Each row is followed by its class.
[ 114 -246 -284  156 -146 -569  257  126  -34   59 -349  668    4  212
   66 -313  -65  219  169   51   11 -140 -208 -378 -192  612 -139   24
  -84 -110   40 -364  116  159] | Kagut
[ -50   36 -204   68   32 -307  196  364 -124   57  147  646   70  -84
  113 -292   87   50  147   19  105   69 -445 -186 -137  411   33  -68
  -81 -112 -177 -152  -59  221] | Gorel
[  19  454 -308  -60  -44  148 -257 -255  -15  313 -310   75  360 -214
   12  606  224 -327   60  -72 -205  255 -467 -118  244 -398  514 -103
 -160  100 -323  125 -304  107] | Bev
[-128   51  -20  -12  -60 -260  104   42  -94  111  -22  453  256 -137
   31 -265  127 -221  103  -70  304  294 -254 -212 -107  284  228  -33
   50  -38 -253   46    9  202] | Kagut
[-301  260 -127   76 -393 -573   18   23 -165  134  501  472  201 -180
 -122 -208  138 -682 -150 -221  172  -46 -171   -3 -139   -5  224 -160
 -277 -101 -321 -162  -81  184] | Rit
[  18   52 -134   95 -186 -532  303  487 -166  348  375   87   75  101
 -158 -471  -87 -329 -161 -148  419  -70 -125    5 -182  325  159   10
 -350 -267 -105 -318    6  114] | purem
[ -86  -69 -226   84 -258 -281  313   89 -124  337  242  345  203  117
   19 -286  126 -146   59 -166  426   16 -162 -103 -321  502  -74  178
  -81 -169  -88 -199  147  137] | Gorel
[-397  209 -123  -88  243  165  243 -161   -9  109  446  188   65 -427
 -200 -136  126 -672 -161  174  -82   75 -612   49  -12  -92   -8 -181
 -257   18   46  349   60   95] | fom
[   1   31 -275    8   10 -458  116  132   25  167 -109  313  267   -8
   10 -223    8 -125  172  -99   50   11 -185 -152 -123  195   91  -45
 -178 -119 -181 -291 -286  190] | Pitum
[ -17  501 -298  -27   29  371 -256 -241   15  129 -244   77  437  -79
   29  418  278 -541   50   24 -266  176 -680 -238  219 -439  490  -53
    5    6 -192  306 -317  113] | fom
[ 141  215 -322  -51  221  258  -27 -100  132  466 -450  121  388  -16
  -43  420  106 -376   44   33 -195  220 -650 -265  165  -32  322   49
  -61 -106 -157  261 -192  118] | Bev
[  23  388 -452 -233   59  156 -180 -154  -59  157 -343   84  439  -80
 -106  316  216 -481  260   -4 -320  199 -622 -330  357 -337  559 -153
  146   43 -495  209 -317 -141] | Kagut
[ -18  515 -330  -37  -12  318 -201  -59  -73  242 -241  176  391  -69
  -16  559  328 -470   85   27 -265  274 -705 -270  275 -206  565  -20
 -189   17 -245  332 -214  128] | Bev
[-258   27  -53 -146  344  248  341 -346  133  265  119  138   13 -559
 -258 -138  -38 -516 -131  325 -116  -72 -602  127  -64   -7 -181 -160
 -375  105   27  237  -29  122] | Rit
[  86  342 -479  -72   45  315 -162 -346  198  402 -853  243  337  -62
  -93  474  129 -300  187  151 -136   88 -771 -298  260  -54  309  106
 -115  211 -172  213 -257   27] | Gorel
[ -50  417 -385  -29  -11  331 -176 -233   38  224 -349  215  417  -59
  -17  520  276 -421  155   82 -218  157 -661 -262  253 -266  420   -8
  -82   37 -220  266 -327   67] | Bev
[-171   37 -222   70 -168 -799  184  225  -30  163 -270  670   37  -78
   29 -190   19   74   73 -219   37  -73   75 -137  -45  426    8   -3
 -325  -37 -102 -325  152  115] | Pitum
[ -95  458 -368   35  -16  242 -209 -167   18  354 -327  304  409 -117
   16  521  363 -372  132  -55 -118  275 -554 -196  193 -290  371   36
 -120  -74 -131  175 -185   72] | Pitum
[-103   -2 -298  260 -433   -8  131  666 -415   87   55  594  214  779
   98 -350  292 -391  257 -198  110  209 -354 -213 -185  350  164   98
  162 -475   68   25  545  145] | Rit
[-236   16   13 -101  462  382  366 -254  161   94  371  253  -12 -469
  -93 -183   64 -358  -65  252 -167   88 -578   38 -126   44 -224 -155
  -32  -40  131  196  -54   82] | purem
[  13  453 -449  -41  -54  278 -228  -73  -62  327 -322  237  449   69
  -36  408  294 -575  197  -19 -256  230 -701 -342  207 -319  456  -70
   37 -139 -191  209 -146   24] | fom
[  66  357 -300  -99  -98  259 -201 -342   98  376 -430  -22  365 -129
  -98  554  157 -380  149  121 -142  149 -522 -169  202 -217  400    8
 -254  101 -250  169 -333   38] | Kagut
[ -54  445 -406   -4   41  300 -279 -246   72  267 -478  247  424  -48
  -29  519  279 -495  152    5 -280  169 -671 -296  265 -324  425  -43
  -59   15 -195  232 -274   53] | Rit
[-278  142  -84 -129  233  130  308 -254   55  322  129  131    9 -507
 -260   -1   26 -510  -75  250 -140  -48 -554  145  -65  -22 -138 -163
 -397   46   47  193   21  124] | Bev
[  28  416 -424  -67   89  329 -177 -166   90  260 -413  127  357  -50
  -60  533  231 -341  257  121 -184  182 -708 -287  303 -128  432  -23
  -19   55 -178  288 -347   23] | Dutul
[-349  296 -108 -238  301  222  268 -128   56  305  402  -75  228 -472
 -307 -156  115 -665  -90   92  164  111 -612  211 -100 -106    7 -127
 -215  -13 -102  185 -201    2] | Rit
[ 153  420 -353 -111  -43   93 -121  103 -172  458 -309  154  297  -57
 -121  360  155 -308  146   92  -85  116 -557 -186  214  -24  293   32
 -144 -126 -241  129 -100   46] | Dutul
[  35  442 -450  -69  139  122 -190  -47   52  334 -668  274  423  -57
  -29  480  193 -216  248   73 -157  193 -629 -328  290  -43  431   80
 -163   70 -261  107 -376   93] | Rit
[  11  418 -362  -25    2  259 -228 -230   40  277 -529  217  398  -93
    5  587  208 -372  154   89 -354  168 -601 -296  283 -229  464   16
 -146   37 -241  198 -327   89] | Dutul
[  36  388 -456  -88  -90  253 -253 -329   77  310 -526  253  295  -38
  -61  524  141 -590  196   78 -434   39 -625 -267  319 -332  379  -90
  -46  108 -262  218 -173    2] | purem
[-183 -103  -12  -94  298  265  450 -559  174  236  194  108  -23 -774
 -237 -224 -168 -473 -265  316 -292 -341 -564  111   37  -44 -231 -219
 -312  235  -85  161   37   75] | Dutul
[-193   25 -114 -180  291  243  298 -257   93  442  -13   11   12 -441
 -371  -69  -88 -446 -135  296   -8  -50 -559  163  -24  -35 -102 -208
 -461   27  -12   -1  -91  -16] | fom
[-267  205 -241   82 -139 -616   92  126 -144  182  207  392  248 -124
   34 -230  165 -368  -98 -263  320  137 -171 -213 -116  277  256  -51
 -400  -91 -181 -170 -134  193] | Gorel
[ 122  -65 -160    9  -99 -303  178   75   51  219 -167  273  131   13
  -20 -342 -104 -225  100   31  158 -107 -226 -172 -147  269   14  -41
 -147  -64  -80 -225  -42  166] | Kagut
[-135   57 -270   10 -166 -377  122  111  -78  170 -129  530  191  -42
   -3 -273    0 -289   -5 -103  128  -45 -276 -197 -100  233  136  -31
 -232  -35 -220 -212  -96   92] | Gorel
[  13  424 -337   12  -21  253 -193 -224   74  409 -401  280  308 -152
    1  506  183 -307   61   55  -43  185 -572 -155  183 -213  372   18
 -213    5 -169  109 -346   95] | Gorel
[ -28   16 -224   47 -205 -650  134  133  -35  156 -162  382  130   79
 -108 -359   -3 -216  144 -121   92  -88 -144 -151 -192  367  109  -79
 -286 -121 -127 -331 -141  188] | Dutul
[-150   20   63 -201  372  370  360  -72   23  172  174  -99   37 -271
 -160 -332  -51 -511 -103  293 -179  -13 -401  104 -139  -17 -234 -171
 -340  -43  158  189  205  163] | Rit
[  33   26  -63   81 -142 -574   90  156 -102  214  -70  280   50   23
  -51 -391 -101 -169   50  -51  131 -181 -115 -160 -270  399 -114  -77
 -274 -164    2 -335   12  233] | Kagut
[   9 -146 -517  -68 -105 -494  169  213  -20   -4 -156  450   20  254
 -147 -216 -171 -329  213   46 -195 -168 -254 -401   23  316  105 -118
  -91  116  -75  -61  148   53] | Bev
[-281   93   37 -205  336  132  289 -310   74   86  293  -44   84 -656
 -316 -181  -98 -492 -191  352 -229 -163 -599  125  -49  -81  -51 -208
 -452  170 -133  260 -119  181] | Gorel
[-291  -21  -38 -168  255  291  261 -489  195  230    0  118  -14 -476
 -352 -207  -86 -582 -160  300  -35 -221 -544  138  -87    1 -251 -225
 -390  205   40  117  -51   50] | fom
[-297  -32  -18  -79  383  228  212 -382  200   80  109  141    7 -380
 -252 -106   40 -407  -95  280 -148  -60 -565  103 -117   17 -221 -225
 -324   58   92  122 -162  128] | fom
[-131 -104   25 -199  304  364  386 -466  221  241  -61  -58  -35 -524
 -193 -209 -155 -382  -67  451 -173 -153 -489  116 -103   53 -281 -152
 -466  206  126  170   45  169] | Pitum
[-347  163  -10 -142  412  300  336 -207  -53  264  361   14  115 -635
 -263 -175   90 -682 -291  275 -211  -26 -687  120  -11  -62 -132 -197
 -580   -7  -14  151   10  126] | fom
[ -43  524 -300  -59   84  361 -256 -420  265  593 -366   10  410 -368
   -8  672  110 -652   71  -46 -205  190 -338  -67  262 -480  399   46
 -260  105 -160  114 -411   91] | Dutul
[-240  130 -137 -115  384  162  295    1   43  267  116  142  -30 -383
 -282  -82   -9 -414 -126  229 -144 -110 -547   97  -17   60 -204 -135
 -428    8  131   71   52   41] | fom
[  25  360 -371  -31 -103  363 -211 -245  -70  382 -469  105  426  -71
  -63  382  228 -518  102  101 -271  184 -696 -267  223 -255  423   -2
 -292   14 -232  146 -160   87] | Pitum
[-312   41   27 -116  414  281  361 -287  159  211  264   94    3 -563
 -256 -120  -35 -511 -203  283  -62  -46 -560  175  -51   68 -131 -176
 -362   59   23   99 -179   92] | Dutul
[ -64  -22 -286   45 -259 -381  200   89    8  331 -196  548   58  -12
  -17 -265 -111 -207  119  -59  290  -61  -44  -77  -50  371   17   62
 -265   71 -119 -219  -41  110] | Bev
[-124   51 -158   75 -134 -526  -35  283  -81  119  -12  504  188   94
   39 -205  172  -36  138 -342  242  103  -30  -22 -308  108  110  -72
 -117 -278  -59 -182   13  224] | Gorel
[-143   85 -229   40 -227 -530   36   41  -67  191 -149  537  141  -20
  -82 -260   54 -336  102 -125  155   14 -253 -167 -163  261  128 -125
 -195  -72 -150 -194  -36  178] | Dutul
[-110   -9 -187   26  -98 -509  144  115  -61  224   21  511   95  -62
  -74 -260   -8 -277   81  -90   95  -20 -171 -129 -151  301   62 -116
 -229 -121 -142 -273  -14  207] | Bev
[-328  108   25 -185  214  201  301 -285    3   44  226 -100   67 -341
 -319 -332  -31 -570 -165  370   28  -49 -449   48 -101   92 -113 -190
 -563  118   93   45 -158  103] | purem
[-419   76   -5  -19  156  155  189 -332    5  109  195  272    5 -405
 -189 -102   83 -622 -172  182 -129  -13 -513   -7 -116   -6 -141 -173
 -271   36   82  164   56   79] | Gorel
[-196  115 -146 -144  227  270  311 -254   33  252  233  219    9 -517
 -268  -84   97 -293   -4  369  -99   29 -761   61    0  146  -52 -144
 -385   73   -9  136   62  112] | Rit
[ 119  406 -501  -94  136  304 -171    4  121  272 -602  304  337   10
   67  381  200 -207  329   74 -186  251 -660 -334  368  -25  396   72
   12   79 -219  183 -393  -31] | fom
[ -23   -8 -302   83 -134 -465  180   26   58  287 -223  520  138  -19
   11 -197   48  -62  170  -83  158  -52 -239 -150 -177  343   12   -5
 -244  -75  -82 -249  -96  189] | Rit
[  21  553 -297  -33  -35  601 -434 -150   52  217 -400  240  357 -111
  171  537   58 -616  -74 -163 -152   31 -251   -3  427 -782  415    1
  163  231 -332  545 -293    4] | Dutul
[ -12   14 -210   -2 -180 -440  140  154 -106  212   56  427  152   -7
  -11 -323   -4 -146   93  -69  204  -35 -174  -95 -170  252   74  -81
 -215 -182 -129 -239    0  195] | purem
[-237    6  -47  -73  357  124  315 -305  159  280   53  145   27 -427
 -179 -162  -19 -389 -167  148   91  -63 -542  143 -211   88 -246 -151
 -282   38   78  169 -108  153] | Gorel
[-307   24  -30  -94  297  253  321 -380  134  282  182  128  -29 -501
 -266 -112   13 -539 -111  288  -88  -55 -575  160 -114   19 -232 -159
 -338   69   85  163   16  107] | Rit
[-372  106  -64  -96  373  280  227 -358  100  138  243  265   12 -577
 -253  -50   42 -581 -218  243 -177  -65 -631  108  -34  -89 -196 -186
 -256  121   26  254  -35   81] | Dutul
[   6    8 -291  -19   -2 -456  202  173   59  229 -174  425  103   35
  -22 -371  -64 -178  191  -48  147  -46 -244  -87 -141  384   27  -42
 -205  -69 -127 -303 -181  188] | Rit
[-406   68  -39 -159  403  186  243 -296    3   45  247   70   45 -506
 -387 -157    8 -596 -201  272 -323 -155 -577  118   36 -203 -115 -300
 -356   52  -31  157   36   36] | purem
[-358   40  -39 -137  152  320  262 -482   33  361  273   73  -62 -512
 -403 -105  -10 -899 -371  240  -49 -186 -566  239  -87 -211 -366 -258
 -371  104   37  260  196  -46] | Rit
[-311  -14   21  -97  323  206  291 -406  120  193   53  116  -69 -545
 -225  -91  -51 -410 -121  330 -166 -106 -475  114 -120  -39 -236 -222
 -381  102  133  146   12  129] | Dutul
[-154    5 -272   86 -129 -539  145  169 -152   57 -134  665  104   36
    9 -315   57  -38   75 -118   66  -39 -138 -199 -126  307   24  -14
 -196  -89  -62 -270  112  163] | purem
